Each row has a class, written after it.
[ -9   4  -1  -2 -15 -16  -3  28 -19   0   5   2 -12  -5  -5  12  11   6
   3 -28   0   0] => q390
[ -2   3  -8  -9  -5 -18   3  36 -10   1   6  -1 -11   9  -5 -13   3  13
 -12 -38  -3   0] => q390
[ 33  37  -3  -2   2   4 -18 -32  35  -7  18  -3  -9 -15  12 -14  26   9
  15   0  11  -7] => q390
[-19  -7   0  44 -13   7 -10  28  -4  -8   5  -7   3   6   0   2  -6  -5
  32  12 -18   8] => q390
[  0  22   2   3  -3   8  13   7   0 -15   3   5 -10  -2  13  -8  15   4
   9  -8  -5   6] => q390
[ -7 -10   8   1  -8 -11  12  42 -14   0   2 -11  -4   3  -2  -1  -3   1
  11 -19  -3   1] => q193
[ 15  13  -9  -4 -10 -10  -1  48 -21  10   3   0 -11   9  -1   4  -3  15
  10 -36  -3   2] => q390
[-16   6  -2   9  -6  -5  10 -19   8  11  -2 -19   4  -4 -31 -11  31   4
   6  -7   2  14] => q193
[ 12  -1   1  -9   1  -9   1  12 -26  11   6   3  -4   5   0   0   9  17
   4 -29   2   3] => q390
[ -3  -7   2 -28 -15 -33   9  29 -37   7 -12   0  -9   7 -13  31 -34  16
 -13 -47  -5   0] => q288
[ -8  -4  -1   7  -2  -2  -4  22  13  -3  10   1  -4   6 -10  -9  -5   5
  -9   0  -5  -1] => q390
[ -1  19   1 -10   3   1  -6  -3  -7  -9  -1  10 -13   8   2  10  -5   3
   0 -14  10  -6] => q288
[ -4 -16   2 -38 -35 -24  10  16 -30   7 -31  10  -9   4 -11  11 -16  15
  -6 -21  -5  -5] => q288
[-12  14  -1   0  -9 -13  13  21 -22   5  -4  -8  -1  13 -11   0  11  30
 -12 -36  -8  -1] => q193
[ -4   2  13   5  -3 -11   6  26 -16  -3  25   5  -3   3  -2   4   2   9
   1 -18  -9   1] => q390
[-10  -1   4  -7 -22 -12   7   5 -13   4  -1   8  -7  -6 -16   5  10  11
   2 -21   0 -12] => q193
[  3  -7  -5 -29  -9 -19  -5  11 -38  19 -18   6 -16   9  -3  17 -13   8
  -3 -28   8  -3] => q288
[ -8 -19  -2 -17 -10  -8   9  23 -21   9   0   3   0  10   7   7 -29  10
 -17 -32  14   1] => q288
[-16  -5   0  -3 -22 -25  18  31 -29   8  -9  -1  -7   6 -17   6  -7  12
   1 -42  -3  -2] => q193
[-16 -16   4  13  -4  -9  13  -4 -10   8 -11   1  10   4  -9  -3 -10   1
 -12   0 -12   1] => q193
[ 16  20   1  -5  -3   2   4  -9   3  -5  18  -4   0  -6   3  -4 -12  12
  17 -16   1  -3] => q390
[  3 -12   2 -30  -7 -17   6   3 -12  13  -6   6 -12 -10   4  13 -17   3
  -8 -34 -14  -1] => q288
[ 12 -12   0 -31 -13 -19  -1  17 -39   8  -7  16  -8  13 -79  16 -16  10
  -5 -40   7  -2] => q288
[  1  -9   0 -14   0   0   5  11  -3   1  -7  -3  -1  12   2  -1  -8  -3
  -2  10 -19   1] => q390
[-13 -19  -1 -18 -18 -29   5  33 -40  14  -9   9  -8  16  -3  19 -26  10
 -10 -46 -10  20] => q288
[-11   4 -10  11  -6  -5  27 -11  -1  -1  -5  -4   3  10 -14  -6   9   0
   4 -13  -5   0] => q193
[-13 -15   5   7 -13 -10  11   1 -14   5 -11   4   7  10  -7   5  -2   4
  -7  -8   8  -4] => q193
[ 10   0  -7 -16  10  -4  -9 -26  10  -1  -5   2   0  -6   5  12  -7  -3
 -11  13  10   2] => q288
[-15  -2  10   4 -15 -32   5  81 -43   8   1   9  18  47  -4   0 -23  12
 -15 -43 -25  -3] => q390
[  9  -7   1 -24   0  -1   1  -5  -5   4  -1   8  17   4   1  15 -11  12
  -9 -22   3  -2] => q288
[-20  -3   4  10 -19  -1   7 -13   2  -3  -2  -9   8 -11 -23 -10   4  -6
   0   0   0  -6] => q193
[-14   7   8  -1  -6 -16  14 -13  -9   6  -9  -1  -4   0 -15  -1   4   1
   1 -22   5   5] => q193
[ 12   9   0 -27   2 -10   7 -22  -2   5  -1   6  -4  -2   8   1  13   3
  24 -24  32  -6] => q288
[ 11   4   6 -22  -5  -2   2  -8 -54   1   7   0  -4  -6  -9  -1  -9 -14
   5 -22   1  -1] => q288
[ -9  24   3  -9 -12 -11   0 -10  -7   1   1  -6   7  -7  -4  -5  -1   4
   3  -9   2  10] => q193
[ 11   6  -1 -45  -7   2  10  -8  -6  10 -11   3  -7   4  -2  18 -16  10
   7 -30  18  -6] => q288
